Each row of numbers stands for one node and depends on some of the facts below. Use the named rows to name the rest.

Named rows:
[-37 -13  54 -23   1  23   8  40 -22 -50 -34  33 -31 -31 -56 -89  20  57
  39  -1 -28  -3   1 -45  36  53  -1  -7 -39 -35  22]: sukim
[ 25  23  21  40  26  16   1   5 -33 -42 -52  48 -44 -15 -34 -29  24  38
  16 -11 -20  29   4 -11  48  25   6   0 -29 -18 -16]: klasil
[  6  -7   8  24  15  19 -10   8 -20 -55 -58  48 -44 -36 -25 -23  13  23
  25 -12 -33  18   1   1  36  39   3 -10 -29 -22 -21]: nutrik
[ 17   7   0  39  40   7  -8   2 -13 -66 -63  41 -23 -29 -24 -30  13  26
  36 -14   7   5   4  -6  41  19  16  18 -28 -19  -8]: braklum
[ 10 -14  15  25  25  -9   0   0 -26 -69 -41  38 -38 -21 -44 -23  20  47
  18 -12 -17   1   7  -6  51  32 -18  -8 -19  -5 -11]: skinazel
[-43   5  16  10 -13   6  27  38 -39 -14 -36  14 -27 -29 -48 -38  37  28
  45 -22 -32  -1  21 -24   9  28  11  50 -27  -9  12]: fupir
[-47  -2   2  17   1  -3  19  43 -28 -18 -46  29 -18 -24 -30 -47  37  17
  38  -4  -5 -11  11 -39  -3  23  25  48 -28 -16  28]: drezi
[-48   6  15   8 -16   1  27  36 -41 -12 -34  13 -28 -26 -52 -38  39  29
  39 -21 -37   4  18 -27   9  29   6  46 -24  -8  11]: refletem
[-17  15  19  26  -6   6  12   6 -28 -36 -47  36 -57 -22 -36 -22  23  21
  42 -26 -19   6  31   4  22   5  10  33   1   6 -12]: skefim
[-26 -18  -7  35  -7 -23  16  36 -65  13 -33  11 -25 -33 -73 -32  58  34
  35  -9 -60  17  49 -46 -21  49  29  43  -7  22  -3]: tredre
[-35  -7   1  16   1   0  19  48 -32 -21 -48  31 -26 -23 -36 -37  39  25
  36 -11 -14  -6   7 -31  -1  17  18  44 -28 -13  21]: romok
[-17  -7   4  29 -10   7  -2  24 -25 -47 -62  57 -67 -26 -26 -17  21  11
  38 -15 -20  13  10   6   6  14   6   9  -5  -7 -11]: goflon
[-50  -1  56 -30 -29  38  23  52 -31 -21 -31  21 -53 -30 -60 -89  22  39
  61 -20 -35  -5  24 -32   6  25  21  36 -17 -16  28]: greto
[-24   7  18  12  -6  14   6  18 -21 -33 -50  68 -73 -27 -20 -39   7  15
  32 -15 -26   1  14  -4   9   4  15   5  -6  -5 -12]: bidrilek
[ -2  21  27  12 -14   5  -8 -10 -13 -37 -33  25 -31 -16 -52 -26  26  21
  22 -27  -9  25  26  -5  26  18  15  22 -26   6  -2]: bugra
[ 11  31  27  32  -5   2 -14  -1 -20 -39 -48  48 -38   1 -50 -26  32  27
   4 -15   4  46   7 -19  24  11  11  11 -26  -7   7]: klogram
[-16   8  13   2 -10  -3  -1  27 -16 -22 -31  21  -8 -16 -56 -37  37  26
   7 -16 -13  14   1 -37   9  34  15  27 -49 -14  26]: klifu
[-10  -6   7  15 -14 -13  -3  15 -37   1 -20   2  -4 -27 -80 -30  56  32
  14 -14 -45  31  39 -45  -6  51  25  35 -34  11   5]: plusis
[-21  19  18 -10 -15  -4   9  20 -26 -20 -27   5   4 -29 -67 -42  37  32
  23 -32 -30  20   8 -31   8  33   2  42 -60 -14  22]: nibros
[-29  13  27  -8 -20   1   6  19 -24 -15 -22   5  -2 -25 -66 -38  44  29
  19 -22 -29  18  12 -37  15  39   9  34 -52 -11  19]: tresisti
[ 10 -19   4  -7 -19  41  20  35 -29 -10 -17 -25  -8   0 -58   9  63  12
   1 -23 -35   5   0  -4  22  33   8  52 -57  -5  22]: tiva
[-18  -7  10   0 -11 -19   4  26 -27 -19 -23  19  -4 -16 -73 -35  47  38
   2 -12 -29  12   9 -43   4  40   6  21 -45   0  22]: lidu

How the nodes are related:
tribur -λ-> c; romok -λ-> b; refletem -λ-> b
vegreran -λ-> a; greto -λ-> b; labuk -λ-> a
bugra -λ-> c; gomi -λ-> c; sugrostem -λ-> b
lobru -λ-> a; grimas -λ-> b; sura -λ-> a
greplo -λ-> a; tresisti -λ-> c; toplipil -λ-> c
pledrek -λ-> c; bidrilek -λ-> b; brunan -λ-> b
klasil -λ-> a; latem -λ-> a; tragudrem -λ-> c
ropla -λ-> c; vunus -λ-> c; flepum -λ-> a
griskim -λ-> c; bresak -λ-> c; nutrik -λ-> a
skinazel -λ-> a; sukim -λ-> a; plusis -λ-> c
lidu -λ-> c; tredre -λ-> b; gelo -λ-> a
boklek -λ-> a; bigrin -λ-> c; zitar -λ-> c
zame -λ-> c; klifu -λ-> c; bragru -λ-> b
grefe -λ-> c; sulir -λ-> b; betrok -λ-> c
lobrin -λ-> a; skefim -λ-> b; fupir -λ-> b
trelin -λ-> a; drezi -λ-> b; vadrur -λ-> b
badrik -λ-> b; klogram -λ-> c; tiva -λ-> c
nibros -λ-> c; brivas -λ-> b; vaplu -λ-> a
detifu -λ-> a; braklum -λ-> a; vamapur -λ-> a
zelik -λ-> c; goflon -λ-> b; goni -λ-> a
draka -λ-> a; laskodris -λ-> a; tribur -ζ-> greplo
romok -ζ-> sulir; refletem -ζ-> griskim; vegreran -ζ-> tiva
greto -ζ-> sukim; labuk -ζ-> vaplu; sugrostem -ζ-> braklum
lobru -ζ-> lobrin; grimas -ζ-> tredre; sura -ζ-> zitar
tresisti -ζ-> drezi; toplipil -ζ-> vegreran; pledrek -ζ-> skefim
latem -ζ-> sura; tragudrem -ζ-> labuk; ropla -ζ-> brunan
vunus -ζ-> bidrilek; griskim -ζ-> vamapur; sukim -ζ-> vunus
plusis -ζ-> laskodris; lidu -ζ-> bragru; tredre -ζ-> plusis
gelo -ζ-> brivas; boklek -ζ-> trelin; zitar -ζ-> klogram
zame -ζ-> klifu; klifu -ζ-> bugra; bragru -ζ-> grimas
grefe -ζ-> gelo; sulir -ζ-> goflon; betrok -ζ-> grefe
fupir -ζ-> ropla; trelin -ζ-> sugrostem; drezi -ζ-> badrik
badrik -ζ-> bresak; tiva -ζ-> betrok; nibros -ζ-> goni
brivas -ζ-> greto; vaplu -ζ-> toplipil; detifu -ζ-> lobru
vamapur -ζ-> gomi; zelik -ζ-> boklek; goni -ζ-> zelik
tribur -Σ-> vadrur; romok -Σ-> vegreran; vegreran -Σ-> drezi
labuk -Σ-> klasil; sura -Σ-> gelo; pledrek -Σ-> sukim
bidrilek -Σ-> bresak; brunan -Σ-> badrik; klasil -Σ-> klogram
latem -Σ-> trelin; flepum -Σ-> latem; griskim -Σ-> lobrin
bresak -Σ-> draka; nutrik -Σ-> bidrilek; skinazel -Σ-> sura
sukim -Σ-> griskim; lidu -Σ-> sulir; gelo -Σ-> lidu
bigrin -Σ-> labuk; klifu -Σ-> romok; lobrin -Σ-> skinazel
trelin -Σ-> grimas; drezi -Σ-> braklum; vadrur -Σ-> brivas
klogram -Σ-> flepum; brivas -Σ-> goflon; braklum -Σ-> zelik
zelik -Σ-> fupir; goflon -Σ-> nutrik; draka -Σ-> bigrin

Name these rows:
A row may be one of the nodes named above.
[ 13   2  18  36  19   9  -5 -10 -32 -44 -43  24 -36 -33 -45 -23  25  35
  34 -17 -29  23  29  -4  45  39   9  11 -13  -1 -27] | laskodris
[-11  34  -9   1   9 -30   8  32 -15 -36 -48  24  24 -41 -60 -49  25  35
  26 -44 -10  15 -19 -38 -10  19   0  54 -89 -28  36] | zelik
[-17  14  19  26  -6   4  11  10 -31 -36 -45  37 -59 -22 -38 -25  23  20
  41 -23 -19   8  31   3  24   6   9  33   1   7 -15] | skefim
[  3  26  20   6  -4   8  -9  -5  -5 -24 -33  58 -41 -18 -31 -32  13  12
  -2 -21 -23  17   9 -13  19  15  19  -4 -35  -3  -9] | bresak
[-22  -9   3  25  -9   7  -1  25 -26 -49 -63  56 -67 -24 -27 -17  20  10
  40 -15 -21  13  10   3   5  13   5  12  -3  -7 -11] | goflon
[-35  -4  20  -8 -16 -24   6  26 -21 -28 -22  20  -4 -15 -67 -40  43  43
   1 -10 -19   7  -1 -47  14  39  -8  13 -51 -12  30] | griskim
[-48  -2   4  15   3  -3  18  46 -28 -20 -47  29 -19 -25 -34 -47  35  19
  38  -5  -3 -12  10 -41  -1  22  23  47 -29 -15  27] | drezi
[ 32 -25   3 -13 -15  53  16  43 -30 -14 -16 -25 -14  -1 -71  -1  59  20
  12 -32 -40   6   2   0  12  24  13  56 -55  -3  28] | betrok
[ 25  22  22  39  26  14   1   4 -34 -43 -54  48 -42 -14 -34 -31  25  38
  15 -11 -18  28   4 -11  50  28   6  -2 -26 -16 -15] | klasil
[ 18  18  19  21  27  18   5  -3 -23 -30 -41  51 -43 -28 -19 -34   9  31
  10 -15 -39   7   9  -5  45  27  13  -8 -31 -12 -26] | draka
[ 34 -21  12 -23 -18  57  10  45 -31 -15 -22 -21 -19  -7 -80 -22  52  25
  22 -36 -41   5   8  -1   5  25  20  54 -52  -3  31] | grefe
[ 10  33  27  30  -4   3 -16   2 -19 -36 -44  47 -41   1 -51 -26  32  27
   1 -13   3  45   4 -16  27  12  10  10 -27  -8   7] | klogram
[  1  24  21   3  -7   8 -11  -6  -7 -23 -31  57 -40 -16 -33 -34  15  14
  -3 -19 -23  16   9  -9  20  11  20  -2 -35  -3  -8] | bresak
[-61  -3  29   9  -2  15  27  15 -34 -25 -21  -7  -1 -22 -20 -11  52  25
  11   6 -30   6  -3 -28  71  69 -12  14 -52 -36   3] | vaplu
[-23  20  18  -6 -15  -2   8  21 -22 -19 -26   7   2 -26 -70 -42  41  32
  21 -33 -30  21   8 -33  11  34   4  43 -60 -12  22] | nibros
[-13   9  11  30   3   2   8  14 -29 -38 -52  52 -61 -18 -32 -22  21  23
  30 -17 -13   4  19   0  17   1  10  20  -2   4  -6] | brunan
[  5  26  -6  26  30 -18  17  40 -41 -58 -67  25  10 -48 -61 -37  31  59
  36 -38 -30  30 -29 -28  19  42 -27  39 -83 -46  19] | trelin
[ 20  13  20  48  23  10  -6  11 -35 -58 -64  42 -44 -14 -41 -22  33  41
  25  -6  -9  42   1  -8  47  30   1   3 -23 -22  -9] | flepum
[-47  18  56 -28 -33  17   2  22 -12 -25 -21  16 -20 -24 -67 -77  26  36
  32 -21 -20  19  19 -42  17  39  18  25 -40 -20  26] | vunus
[ 32 -44  18 -17  14  44  18  54 -34 -50 -35   5 -33 -18 -70 -47  37  55
  31 -19 -48 -13  -6  -7  28  41  -1  15 -42 -19  22] | gelo
[-24   1  25  11   7  11  15  18 -36 -30 -34   8 -10 -39 -48 -42  36  40
  33 -12 -42  14  12 -29  41  61  -1  22 -44 -25  -1] | vamapur
[ -4  33  -2  12  27 -22  23  27 -38 -46 -53  14  21 -62 -60 -46  21  57
  45 -53 -48  16 -14 -21  24  41 -25  51 -88 -40   9] | boklek
[ 11  34  25  10  -1   8  -3  -5 -12 -15 -28  55 -38 -11 -38 -34  19  23
  -8 -22 -22  19  11 -14  22   8  20   4 -36   1  -1] | bigrin
[-23 -19  17   6  15 -17  19  27 -38 -46 -31  20 -10 -28 -57 -41  38  56
  16  -4 -34  -3  -4 -37  40  56 -18   3 -46 -22  11] | sura
[-51   1  24  -5 -32  14  20  16 -21  -7  -8 -15   1  -3 -39   0  61   9
  -9  -2 -21   8  -4 -27  47  49  -1  33 -56 -18  21] | toplipil
[-12  36  -7   3  10 -29   7  33 -13 -35 -48  27  24 -41 -63 -48  23  35
  23 -46 -10  16 -20 -39  -7  16   0  58 -89 -31  37] | zelik
[ -6 -30  -5  22  25  37  21  34 -26 -33 -37  -7   0  -6 -15   4  56  12
   8  10 -10 -10 -18 -13  52  51  10  33 -53 -31  20] | vegreran
[ 21  11  19  47  21  12  -7   9 -35 -60 -65  42 -42 -13 -41 -21  31  38
  23  -6  -9  42   0 -10  47  31   0   4 -25 -22  -8] | flepum
[ 22  14  20  50  21  11  -7  11 -34 -56 -64  41 -40 -13 -41 -22  33  39
  24  -7 -10  43  -1  -8  45  31  -1   1 -24 -22 -10] | flepum
[-39  11  28  -9 -23   0   9  17 -21 -14 -18   5  -4 -19 -56 -34  44  25
  13 -16 -26  18  11 -35  22  42   8  31 -53 -13  20] | tragudrem
[-32 -13   1  28 -10 -17  22  35 -59   9 -32   9 -24 -33 -69 -33  54  32
  38 -12 -57  14  43 -43 -14  45  22  43 -13  14  -1] | bragru
[-19  -7   3  29  -6   3   3  23 -27 -49 -61  54 -63 -20 -31 -19  22  21
  38 -12 -14  11  10   0   7  11   6  17  -4  -6  -5] | vadrur
[-25 -37  24 -22 -25  48  10  78 -30 -40 -49  32 -61 -27 -55 -63  27  27
  57 -15 -39  -2   2 -17 -16  27  16  25 -22 -26  31] | brivas
[-37  20  27  13  12  12  28  21 -33  -8 -27  28 -10 -14 -17 -32  40  36
  -9   9 -36   9 -13 -39  60  58  -3  -2 -58 -36   7] | labuk
[-27  25   2  11  -2 -15  30  37 -43 -26 -48  20 -17 -42 -55 -37  28  38
  47 -44 -38   6   6 -16   1  12  -8  62 -45 -16  13] | sugrostem
[ 10   7  22  28  17  16  -1  -8 -26 -52 -44  23 -35 -32 -37 -24  20  35
  36 -20 -25  19  21   3  53  34   3  10 -20 -10 -23] | greplo
[-30  25   1  10   1 -14  32  38 -42 -26 -47  21 -18 -41 -55 -39  29  38
  49 -45 -37   4   6 -16   2  12  -5  63 -48 -12  14] | sugrostem
[ 21  13  18  47  20  14  -9  10 -32 -59 -63  41 -42 -12 -41 -22  31  39
  23  -7 -10  41   2 -11  46  31   1   2 -20 -22 -10] | flepum
[ -7   0  15  27  11   8   7  40 -45 -42 -56  20 -14 -20 -53 -37  48  46
  24   1 -26  35 -10 -38  33  56  -5  12 -47 -37  13] | latem

